The symbols move the items like this.
* | @ % $ ! § ^
x373 | x413 x194 x644 x648 x282 x649
x678 | x947 x109 x913 x505 x488 x16
x845 | x148 x649 x61 x693 x765 x194
x839 | x55 x104 x957 x525 x626 x935
x282 | x729 x572 x525 x957 x373 x847
x441 | x822 x134 x765 x330 x61 x852
x811 | x649 x148 x598 x192 x911 x413
x166 | x247 x914 x935 x847 x699 x957
x537 | x525 x970 x729 x55 x748 x48
x514 | x529 x748 x505 x913 x970 x57
x505 | x194 x413 x514 x678 x853 x148
x765 | x368 x847 x441 x914 x845 x572
x852 | x970 x525 x572 x104 x529 x441
x975 | x863 x484 x693 x61 x330 x797
x598 | x523 x57 x811 x455 x48 x748
x55 | x839 x74 x183 x537 x656 x798
x863 | x975 x455 x16 x57 x588 x913
x970 | x852 x537 x853 x74 x514 x822
x529 | x514 x644 x194 x797 x852 x61
x853 | x572 x729 x970 x488 x505 x368
x913 | x797 x656 x678 x514 x74 x863
x644 | x748 x529 x373 x626 x525 x523
x525 | x537 x852 x282 x839 x644 x134
x935 | x798 x330 x166 x134 x484 x839
x57 | x61 x598 x148 x863 x822 x514
x368 | x765 x911 x822 x591 x148 x853
x591 | x914 x247 x588 x368 x16 x488
x798 | x935 x588 x247 x48 x455 x55
x148 | x845 x811 x57 x16 x368 x505
x74 | x104 x55 x488 x970 x913 x588
x626 | x656 x797 x648 x644 x839 x484
x183 | x957 x488 x55 x729 x109 x247
x488 | x604 x183 x74 x853 x678 x591
x649 | x811 x845 x523 x699 x847 x373
x247 | x166 x591 x798 x911 x192 x183
x484 | x455 x975 x699 x523 x935 x626
x729 | x282 x853 x537 x183 x413 x911
x748 | x644 x514 x413 x656 x537 x598
x947 | x678 x648 x797 x194 x604 x693
x48 | x134 x822 x911 x798 x598 x537
x588 | x330 x798 x591 x822 x863 x74
x957 | x183 x604 x839 x282 x648 x166
x104 | x74 x839 x604 x852 x797 x330
x572 | x853 x282 x852 x604 x194 x765
x523 | x598 x61 x649 x484 x134 x644
x413 | x373 x505 x748 x109 x729 x811
x330 | x588 x935 x914 x441 x975 x104
x16 | x693 x192 x863 x148 x591 x678
x109 | x648 x678 x656 x413 x183 x192
x604 | x488 x957 x104 x572 x947 x914
x134 | x48 x441 x847 x935 x523 x525
x699 | x192 x693 x484 x649 x166 x648
x194 | x505 x373 x529 x947 x572 x845
x797 | x913 x626 x947 x529 x104 x975
x648 | x109 x947 x626 x373 x957 x699
x192 | x699 x16 x455 x811 x247 x109
x914 | x591 x166 x330 x765 x693 x604
x822 | x441 x48 x368 x588 x57 x970
x61 | x57 x523 x845 x975 x441 x529
x656 | x626 x913 x109 x748 x55 x455
x847 | x911 x765 x134 x166 x649 x282
x455 | x484 x863 x192 x598 x798 x656
x693 | x16 x699 x975 x845 x914 x947
x911 | x847 x368 x48 x247 x811 x729

The rows follow the links: the fewer symbols apart two items are, the more alike their rows tend to be.

Each row is also shifted at random along 4 hidden directions that mean nothing.

The rows of 64 items, shuffled:
Each row is one item's numbers.
1: [-636, -473,  777, -668, -676,   97,  128,  261,   10,  -63,   19, -349,  135,  141,  837,  -70,  311,  368, -323, -565, -177,  283, -320, -622, -237,  159,  270, -113,  610,  -97, -193,    0, -358, -447, -438]
2: [ -37,  453, -315,    0,  280, -394,   69,    0, -181,  227, -577,  -19,  201,  275, -297,  333, -245, -125, -355,  -55,  290, -128,  209, -143, -259,   79, -196,  -25,  -84,  305,  318,  437,  194,  441,  125]
3: [ 843, -148, -374,  694,  -91,   16, -145,  314,   54,   90,   87,  -69, -497,  151, -108,  -52,  231,  339,  -43, -290,  428,   83, -510,  -68, -204,  341,  658, -262,  -90, -308, -133,  112, -245, -218,  350]
4: [ 222,  335, -126,  238,   78,  -94,  409, -461,  -65,  162,  288,  140,  -28, -574, -243, -127, -200, -125,  494,  337, -161, -141,  171,  205,  441,  106,    9, -257, -246, -198,  242, -305,   18,   27,  347]
5: [ 421,  201, -686,  392, -103, -169,  -97, -376, -141,   10,  524,  257,  536,  211, -106,  329,  287,  165, -224,  149,  320,  192,  384,  -55, -309,  -56,  368,   10,   48,  434,   30,  268,  371,  567,  262]
6: [ -41,  156, -195,  497,  152, -119,  119,   54, -108,  495, -534,  -30, -202, -138, -657,  232, -293, -204,  219, -182,  -81, -458,  107,  141,   36,  412, -225,  -35, -216,  130,  242,  -34,   99,  160,  325]
7: [-240,  194,   38, -596,  -71, -480,  180, -115,   78, -388, -455, -253,  210,   -7,  -96,  222,  203, -402,  -93, -128, -116,  243,   15, -136,  121, -255, -359, -345,  206, -200, -138,  285,   94, -254, -312]
8: [ 297, -142,  422, -123, -385,  178, -236,  378,   78, -268, -453, -319,   23, -255,  368,  -85,  351,  197,  108, -698,   73, -115,   45, -409,   90,   74, -202,  -72,  529,  153, -252,  252, -332, -440, -162]
9: [ 247, -356, -133,   87,  155,   92,   40, -272, -412, -237,  428,  663,  188, -139,  216, -185,  -80, -209,  640,  493, -309, -235,  142,  504,  357,  -63,  -22,   88,  -36,  -24,  -51, -767,   -4,  366,  123]
10: [ 303,   37, -529,   33, -225,   82,  578, -200, -262,   78,  508,  512,  387,   84,   95,   37,  -12,  261,  -23,  129, -241,  336,  -50, -140,  252,  400,  318,  -86,  153,  147,  -78, -378,   81, -137,  126]
11: [ 613, -154, -110, -433,  312, -436,  -15,  246,   40, -477,  -30, -402,   42,  188,  138,  152,  205,  -82,  156,  806,  173,  126, -135,  785,  -10, -793, -328, -128,  -63, -440,  407, -373, -342,   23, -235]
12: [-473,  191, -186, -433,  125,  -38,  202, -456, -468, -301,  800,  456,  639,   21,  454,  150,  -12,  414, -207,  486, -220,  147,  157,  191,   -5, -317,  -68,   11,  -29,  224,  -58, -336,   25,  307, -273]
13: [ 118, -161,  398, -321, -524,  374,  333,  160, -308, -236, -198,   12,  322, -100,  291,  250, -143,   71,   97,   36, -316, -332,  438, -172,   63,  193, -101,  193,  131,  516,  226, -405,   73,  204,  -91]
14: [ 164, -389,  252,  419,  375,  362, -687,  274,  305, -104,  164,  -51, -516,  222,  300, -444,  -41,  360,   -6,  118,  199,   32, -296,  191,  -90,  -54,  518,  143,  -13,  -58, -240,   -8, -208,   32,  340]
15: [ -536,   188,  -489,   594,   407,   -57,    -3, -1129,   -65,  -262,   559,   709,   210,  -120,  -453,  -249,    55,  -240,   228,   370,    56,    70,   292,  -266,   328,   209,   235,   390,   -50,   256,  -508,  -175,   990,   154,   337]
16: [1135,  554,  135, -286,  312, -207,  174,   39,  144,  384,  288,  -87,  184, -440,   60,  187, -293,  296, -374,   51, -104,  419,   97, -318,  114,  -34, -230, -169, -173, -122,  234,  303, -162,  178, -333]
17: [-1211,   231,  -428,   316,    30,  -460,    12,   -77,   -13,  -457,   -94,  -175,   289,     6,   -35,   293,   548,  -180,  -164,   441,   416,   298,  -220,   302,  -191,  -511,    54,  -742,  -154,  -276,    21,   491,   257,     9,  -225]
18: [-345,   66,   70, -413, -379,  206,   65,   12, -302,  172,  183,   22,  256,  434,  235,  154, -173,  177, -597, -115,  126,  -89,  497, -482, -481,  194,   12,  276,  289,  571,  -43,   62,  130,  319, -244]
19: [-345,  221,  350, -306, -110, -205,  281, -476,  283,   28, -113,  151,  256, -478,   10,  227, -403, -360,  -32,  -95, -305, -129,  622, -454,  349,   -6, -588,   35, -123,  291,  138,  193,  409,  335, -155]
20: [  62,  305, -186,   49,  146, -274, -172,  169,   -2, -799,  196,   52,  312, -102,  434,  241,  628,  353,  -19,  143,  165,  665, -205,  105,  245, -391,   27, -317,  331,  -95, -151,  -54, -602, -350, -160]
21: [-539,  358, -316,  -71,  119,  113,  -12,  -72, -296,  446,  185,  438,  -69,  280, -116, -166, -226,  171, -399, -553, -232,   -3, -166, -632,  -65,  610,  180,  140,  281,  395,   89,   14,  343,  -47,  132]
22: [-592,  163,  177, -266,  499, -142, -353,  166,  190, -173,  -95, -329, -273,  445,    1,   70,   63,  178, -459,  223,  140,  288,  -73,  329, -429, -619, -273,  205,   15,  113,  -78,  431, -288,   39, -482]
23: [-887,  236, -200,  438, -214,   84,  -52,  414, -453,  -42, -344,  167,  267,  -90,  249,  423,   51,  140,  -28, -317,   68, -432,  385, -126,  113,  364,   68, -142,  -58,  521,  323,   22,  305,  332,   37]
24: [-286, -296,  303,  342, -184, -142, -128, -280,  314, -291,   11, -192,   57,  116, -135,  -13,  274, -386,  159,  260,  383,   -3,   -3,  467, -216, -388,  134,   39, -386, -311, -361,  268,  277,  444, -145]
25: [ -15, -138,  390,  521,  119,  379,   20,  -12,  107,  993,  280,  -56, -181, -270, -143,  -36, -615,  303, -166,  216,  191, -108,   24,  254,   -2,  268,  391,   -2, -733,  -15,  320,   61, -216,  330,  107]
26: [-408,  176, -296,    0,  323, -216, -123, -108,  -77,  242,  455,  141,  294,   52,  -45,  352, -171,   92, -334,  446,  124,  269,  153,  361, -293, -495,   62,  -94, -269,   -9,  148,  245,  254,  606, -302]
27: [ 657,   19,  276, -732,   10,   26,  270,  176, -217,  130, -344,  -66,   17,  183, -295,  201, -317, -120, -263,   73, -185, -135,  259,   26, -136,  -78, -407,  165,  131,  150,  313, -111,   40,  235, -275]
28: [1003,  240,  578,  -39,  373, -107,  -95, -352,  391, -247,   -7,  -37,  178, -455,    8,  -86, -205,  287,  106,  419,   15,   97,  560,  182,  264, -276, -334,  279, -469,  130,   96, -191, -132,  457, -423]
29: [  21,  110,   94, -259, -193, -383,  406,  186,  166,  266,  287, -167, -141, -485,  -93, -121,   80,  215,  170, -170,  -95,  604, -677,  165,  224,  193,  217, -573, -112, -601,   43,   51, -544, -467,  106]
30: [-155,   68,  156, -164,  320,   88,  -37, -240,  288,  134, -146,  -19,   34,   72, -378,   14, -176, -341, -277,   -1,  -66, -251,  553, -215,  -46, -281, -334,  427,  -41,  373,   78,  172,  492,  628, -229]
31: [ 561,  230,  -18, -465,  -11,  -80,  663,   -9,   88,  592, -104,  108, -100,  -43, -171,  -52, -500,   63,  -46, -238, -301,  113,  -48, -436,  164,  471, -443,   43,  -16,  -43,  243, -147, -112,  -99,  194]
32: [ 212,  149, -290,  266,  -52, -243,  338,  309, -188,  884,  372,  -19,  -36, -134, -217,  153, -419,  471, -159,  -70,  231,  183, -181,   31,  -40,  414,  520, -488, -315, -102,  522,  168, -252,   83,  113]
33: [  10,  105, -105, -237,  244, -129,  445, -137, -269,  516,  467,  136,  158, -108,  188,  118, -319,  363,  138,  659, -239,   40, -314,  474,   39,  -58,   19, -311, -385, -236,  273, -558, -389, -116,  -77]
34: [ -95,    5, -427,  169,  460,  142, -150, -154, -156,  238,  688,  459, -151,  294,   22, -213, -208,  466, -236,  278,  -51,  172,  -75,   58, -119,   90,  251,  380, -288,  266,  -38, -125,  267,  334,  120]
35: [-156,  -33,  -77,  -58, -641, -100,  -38,  545, -104,   35, -363, -330, -214,  260,  139,  196,  360,    1, -494, -658,  401,   19,  -95, -259, -485,  304,  342,  -15,  521,   64,   96,  489,   10, -124,  -52]
36: [ 375, -375,  812, -159, -509,   77,  105,  449,  197,   48, -596, -785, -115,   42,  361,  -75,   62,  -23,   82, -184, -282, -232,    1,   56, -124, -253, -100, -125,  -82, -147,  200,  357, -416, -129, -245]
37: [-590,  -92,    6, -362,   21,   80,  343,   22,   66,  707,  130,   63, -200,  188, -367,   59, -696,    9, -325,  -85, -149,  120,   68,  -43, -220,  369,   13,  244,  -38,  101,  254,  118,  242,  287,  -21]
38: [-352,    3,  271,  567, -163,   43, -244,  -16,  557,  311,  -32, -289, -165, -356,    4, -264,  370,  176,  -15, -165,  295,  -26, -245,   92,  118,  -85,  409, -394, -425, -637,  120,  272, -256, -336,  439]
39: [-228, -384,  100, -685, -219, -148,  458,  300,  191,  120, -150, -269, -324,  118, -171, -140, -245, -300,  248, -132, -199,  161, -434,   93, -128,   67,  -52, -170,  -47, -471,   27,  137, -215, -268, -120]
40: [ 292,  211, -142,  803,   79, -274,   44,  525, -389,  344, -315, -215,  489, -102,  171,  723,  307, -125,  -96,  295,  379, -221,   80,  640,   87,  -92,   81, -870, -569,  247,  910,  147, -259,  401,  108]
41: [-702, -212, -289,  -45,   97,   88, -235,  328, -128,  -69,  -88,   10, -628,  481,   39, -199,   93,   75, -150, -333,  -98, -126, -526,    6, -260,  193,  101,  337,  122,  -26, -221,   10,   95, -296, -118]
42: [-1050,   102,   -15,  -319,   621,    20,   306,    -5,   -70,   262,  -255,   237,   -93,  -318,   214,    82,  -432,    62,   331,   404,  -496,  -213,    62,   328,   528,    -6,  -414,  -256,  -193,   217,   404,  -595,  -211,   -38,   -88]
43: [ 197,  371,   70,   33,  -88,  -42, -232, -556,  -90, -508,  251,  225,  738, -425,  119,   21,  325,  279,   95,  257, -140,   76,  641, -264,  336, -151,  -76,  -48, -137,  201, -266, -203,  116,  246,   37]
44: [  28,   95, -211,  126,  -25,  203,   42,   87, -407,   47, -228,  432,   71, -120,  139,   28,  -36,   11,  498, -254, -291, -360,  109, -248,  570,  343, -269, -117,  232,  376,  147, -637,  207,  -50,  290]
45: [ 312, -418,  442, -255, -441,  189,  490, -559,  359,  -18,   61, -200, -124, -247, -185, -414, -137, -486,  616,   79, -177,  115, -149,  303,  -30,   47,  336,  187, -395, -540, -327,  -75,  213,  -66,   55]
46: [-418, -155, -317,  166,  499, -495,  -87, -196,  240,   18,  271, -167, -442,  239, -431, -356,  -24,  168,  109,  314,  496,  564, -408,  633, -205, -519,  166,  152, -266, -352,   -6,  -18, -207, -102,   18]
47: [-758, -181,   58, -146,  233,  297, -309,  139,  -73, -403, -164,  172, -260,  -33,  479, -500,  -38,    3,  343,  -42, -420,  -37, -165,  106,   46,  -97, -350,  187,  358,  -53, -226, -513, -224, -593,   15]
48: [ -71, -367,   -7, -449, -238,   21,   11, -244,  102, -422,  665,  317,  -16,  -57,  156, -243,  -89,  146,  156,  119, -312,  496, -356,  -12, -137,  -58,  291,  152,  279, -409, -658, -253,  -80, -279,  -10]
49: [-593,  -28, -241,  546,  116,   65, -724, -140,   56, -281, -385,  338, -333,  181, -151, -307,  323,  -77,  323, -170,   51, -135, -276, -168,  215,  265,  -21,  127,  232,  -64, -271,  140,  182, -390,  256]
50: [1157,  -62,  110,  340,  169,  117, -513,  -65,  146, -317,   82,  124, -309, -173,  -95, -715,  280,   51,  457,   34,  -35,   34, -359,  -86,  141,  -59,  179,  123,  -19, -249, -562, -142, -108, -316,  340]
51: [ 180,  312,  100, -702, -320,   30,  250,  234, -222,  108,  145,   55,  324,  -80,  316,   72,   32,  399, -599, -674, -436,   37,  335, -979,   98,  465, -191,  -99,  446,  434,  228,  112,  170,  -60, -177]
52: [  45,  331, -450,   24,  572, -362, -126,  397,  126,  225, -354, -168, -626,  160, -579,  -60,  175,    8,  -48,   21,  384,  382, -377,  -43,  -52,  -83,  -13, -137,    9, -100,   45,  140, -344, -325,  109]
53: [ 127,  212,  223,   69,  435, -245, -305,  164,  361,   16, -622, -262, -546, -274, -149, -285, -160,  156,  346, -222, -227,  -64,   22,   98,  459,   88, -400,   79, -103, -244,  154,    8, -699, -691,  116]
54: [  95, -221,  335,  563, -484,  304, -183, -298, -204,  -95,  244,   46,  299,  285,   92,  103,  -69, -198, -109,  312,  123, -287,  343,  221, -237,   17,  217,  188,  -73,  264, -186,   88,  477,  588,   -7]
55: [ -59,  173,  730,  -97,  -83,  -73,  -22, -260,  696, -158,   37, -262,  287, -663,  321,   -2,  144,  198, -177, -225,   90,  372,  196, -269,  179, -338,   19, -475,  -62, -355, -331,  498, -195, -241, -271]
56: [-662,  158, -532, -206,  128, -291, -263,  150, -209, -383, -213,  373, -347,   35,  387,   16,  321,  270,  265, -111, -236,  261, -484,  -34,  370,   30, -197, -376,  327,    7,   50, -336, -318, -739,  105]
57: [-717, -199,  447,   76, -129,  321, -497,  294,  245, -209, -341, -368, -156,   86,  411, -380,  226,  317, -379, -506,  262, -111,  -56, -310, -406,  -97,   95,  342,  -11,  -20, -288,  218, -308,  -44, -315]
58: [-101, -197, -141,   60,  241,  -21, -530, -104,  209, -463,  386, -199,  145,  452,   31,  -61,  433,  189, -262,  214,  367,  450, -167,  293, -182, -626,  159,  292,  210,  204, -343,   58,    9,  141, -100]
59: [-106,  133,  140,  608, -255,  198, -479,    3,  132, -432,  114, -165,  172, -240,  305, -190,  509,  138, -169, -339,  277,   16,  -80, -317,  118, -107,  395,  -34,   77,  -40, -405,  487, -171,   85,   51]
60: [-350,  -56, -319,  496, -141, -469,  -20,  256,   41, -485, -904, -236,  100,  310, -559,  373,  676, -633,  184,  -63,  159, -442,  187,  474,   52, -315, -257, -313,  -96,   27,   67,  419,  425,  100,   65]
61: [ 520,  -68, -304, -457,  340,   62,  117,  350, -511,  136,  122,  137, -372,  195,  144,  -35, -230,  246,  130,  131, -379,   17, -275,  -73,  -55,  156, -280,  226,  191,  390,    6, -731, -128, -155,  182]
62: [-122, -197, -171,  330,  159,  331, -153,  279, -307,  193, -169,  426, -305,  399, -222, -297, -273,  -56,  244,  -88,  -59, -477,  170,    0,  -29,  378,  -54,  497,  -63,  594, -137, -246,  252,  258,  149]
63: [-1070,  -324,   213,   259,   -73,   225,   -22,   434,   174,   489,  -410,  -524,  -652,    49,   124,  -169,  -250,   107,    77,  -451,     4,  -184,  -354,    86,   -41,    36,   160,  -184,  -143,  -221,   159,   178,  -480,  -233,  -154]
64: [  83, -381,  419,   27, -471,  189,   49,  -40,  243, -511,  101, -271,  490,  -81,  507, -139,  331,   37,  198,  126,  -39,  -60,  267,  150,   41, -312,  246,   50,  161, -250, -413,   50, -133, -103,  -95]

Some items, each with its row:
x104 17
x648 14
x811 61
x368 51
x852 55
x853 8
x914 5
x847 10
x514 36
x134 4
x488 35
x572 20
x797 24
x55 52
x911 44
x247 21
x913 22
x373 48
x61 28
x649 9
x413 47
x845 12
x935 32

Row, symbols taken left to right, then the row they reach:
13 ! ^: 57
25 !: 33
19 ^ !: 60
64 % $: 45
7 ^ @: 16
53 $ !: 49
42 ! $: 62
23 @ ^: 59
3 § %: 58
41 ! §: 56
2 § @: 26
27 ^ @: 11
46 @ !: 39
29 ^ @: 31

